Here is a tiny trained network, its code and every weight. The questions are about switching its units off for an input and a class, where a switched-off unit gives its printed mean instead of its output.

import numpy as np


def w(rows, s, z=0):
    codes = np.array(rows[::2]) - 128.0
    scale = np.full(codes.shape[1], s)
    scale[-1] = z or s
    return codes * scale


def norm(h):
    return h / np.sqrt((h * h).mean(-1, keepdims=True) + 1e-5)


def f(y):
    return y / 2 * (1 + np.tanh(0.7978845608 * (y + 0.044715 * y**3)))


def log_softmax(a):
    a = a - a.max(-1, keepdims=True)
    return a - np.log(np.exp(a).sum(-1, keepdims=True))


def net(x, mask):
    res = np.array(x, float).reshape(1, 2) / 4 @ E
    u = 0
    for l in range(3):
        y = f(norm(res) @ A[l][:, :-1].T + A[l][:, -1])
        res = res + np.where(mask[u : u + 7], y, B[l][:, -1]) @ B[l][:, :-1]
        u += 7
    return log_softmax(norm(res)[-1] @ U[:, :-1].T + U[:, -1])


A, B = {}, {}
E = w([
[149,63,132,126,87,54,254,48],'x0',
[231,249,126,19,120,143,126,106],'x1',
],0.008)
A[0] = w([
[192,183,178,131,60,122,138,99,63],'L0N1',
[203,210,124,134,180,143,178,105,75],'L0N2',
[129,10,110,124,118,104,171,110,121],'L0N3',
[79,109,100,125,155,148,71,138,3],'L0N4',
[163,60,120,119,118,86,171,108,12],'L0N5',
[127,34,144,179,70,79,193,59,103],'L0N6',
[105,125,154,176,152,151,105,125,194],'L0N7',
],0.013,0.0043)
B[0] = w([
[183,199,127,127,89,175,159,77,178],'L0N1',
[156,230,225,93,75,92,126,113,193],'L0N2',
[88,163,2,147,175,11,120,167,214],'L0N3',
[64,54,136,237,123,111,113,106,163],'L0N4',
[136,50,185,152,81,121,132,144,176],'L0N5',
[102,58,21,93,236,57,243,173,249],'L0N6',
[153,86,123,157,121,145,58,158,177],'L0N7',
],0.011,0.014)
A[1] = w([
[91,97,95,187,132,167,25,82,19],'L1N1',
[202,163,185,29,72,125,116,134,59],'L1N2',
[131,177,115,73,4,111,183,10,3],'L1N3',
[98,12,153,178,116,194,169,134,244],'L1N4',
[91,145,164,163,105,127,39,124,212],'L1N5',
[102,46,114,136,150,114,127,105,249],'L1N6',
[110,135,88,126,228,153,114,192,135],'L1N7',
],0.012,0.0037)
B[1] = w([
[212,168,180,74,61,191,161,78,215],'L1N1',
[109,121,86,243,135,140,62,138,255],'L1N2',
[158,209,144,94,105,23,85,75,236],'L1N3',
[88,135,101,251,219,122,58,167,221],'L1N4',
[195,75,199,106,118,166,114,148,223],'L1N5',
[73,176,126,195,167,116,83,172,248],'L1N6',
[59,154,74,100,126,69,233,76,219],'L1N7',
],0.012,0.0093)
A[2] = w([
[20,60,33,135,162,45,249,106,198],'L2N1',
[168,201,156,82,82,120,180,57,254],'L2N2',
[108,105,136,41,45,19,129,61,230],'L2N3',
[112,104,191,49,105,97,203,167,83],'L2N4',
[105,140,112,185,162,137,157,153,36],'L2N5',
[78,88,69,142,161,47,251,145,181],'L2N6',
[170,171,144,110,153,159,34,144,94],'L2N7',
],0.013,0.0066)
B[2] = w([
[46,255,42,133,217,156,206,221,252],'L2N1',
[116,79,86,49,39,93,104,116,186],'L2N2',
[119,119,170,167,218,208,62,163,177],'L2N3',
[115,102,147,189,179,162,138,133,132],'L2N4',
[191,148,165,85,116,135,76,87,143],'L2N5',
[20,201,44,167,157,178,144,199,231],'L2N6',
[97,68,137,131,180,139,203,126,179],'L2N7',
],0.016,0.022)
U = w([
[34,212,32,144,195,128,186,205,156],'0',
[92,102,72,103,70,43,215,22,2],'1',
[201,239,106,61,47,36,2,76,222],'2',
[115,102,69,115,58,39,220,48,2],'3',
[142,66,223,196,194,237,45,170,203],'4',
[207,57,207,18,57,208,156,63,160],'5',
[105,101,68,78,97,55,194,40,2],'6',
],0.015,0.0098)

Each question gives the input, the list of numbers given to net, and the class t.
The units are the neurons (one row each of A and B). Each row of codes is followed by its name. A weight is (code - 128) times the scale printed after its matrix; where a second scale follows, it is the last column's (A, B and U).
mask holds one flag per neuron, layer by layer. A switched-off neuron (its flag False) gives its mean, the last column of its row in B, instead of its output. The means were averaged over made-up inputs and are rounded, as every weight is.
A unit's drop is (log p(t) with every unit on - log p(t) with that unit switched off) / (log p(t) with every unit on - log p(t) with every unit switched off).
k most important neurons: the k neurons with the biggest drops, biggest first
k most important neurons of layer l: the k neurons of layer l with the biggest drops, biggest first
drop when u is switched off: that unit's drop, to one decimal
input [-5,3], class 4: 4 most important neurons	L0N6, L0N3, L2N1, L2N6
input [-7,7], class 2: 2 most important neurons	L0N2, L2N1
input [-5,5], class 2: 4 most important neurons	L2N1, L0N2, L2N6, L0N6
input [-4,-6], class 4: 2 most important neurons	L0N6, L2N1
input [-3,1], class 5: 3 most important neurons	L0N6, L0N3, L0N5
input [-5,4], class 4: 2 most important neurons of layer 1	L1N2, L1N7
input [-6,2], class 5: most important neuron of layer 2	L2N1
input [-8,2], class 5: 2 most important neurons	L0N6, L2N1
input [-4,3], class 4: 3 most important neurons of layer 1	L1N2, L1N7, L1N1
input [-2,1], class 4: 3 most important neurons	L0N6, L2N1, L0N3
input [5,4], class 2: 2 most important neurons of layer 2	L2N1, L2N2
input [-5,1], class 5: 2 most important neurons	L0N6, L1N1
input [-4,-7], class 4: drop when L2N1 is switched off	0.2
input [-8,6], class 4: drop when L0N3 is switched off	0.6
input [-5,-6], class 4: drop when L0N6 is switched off	0.8
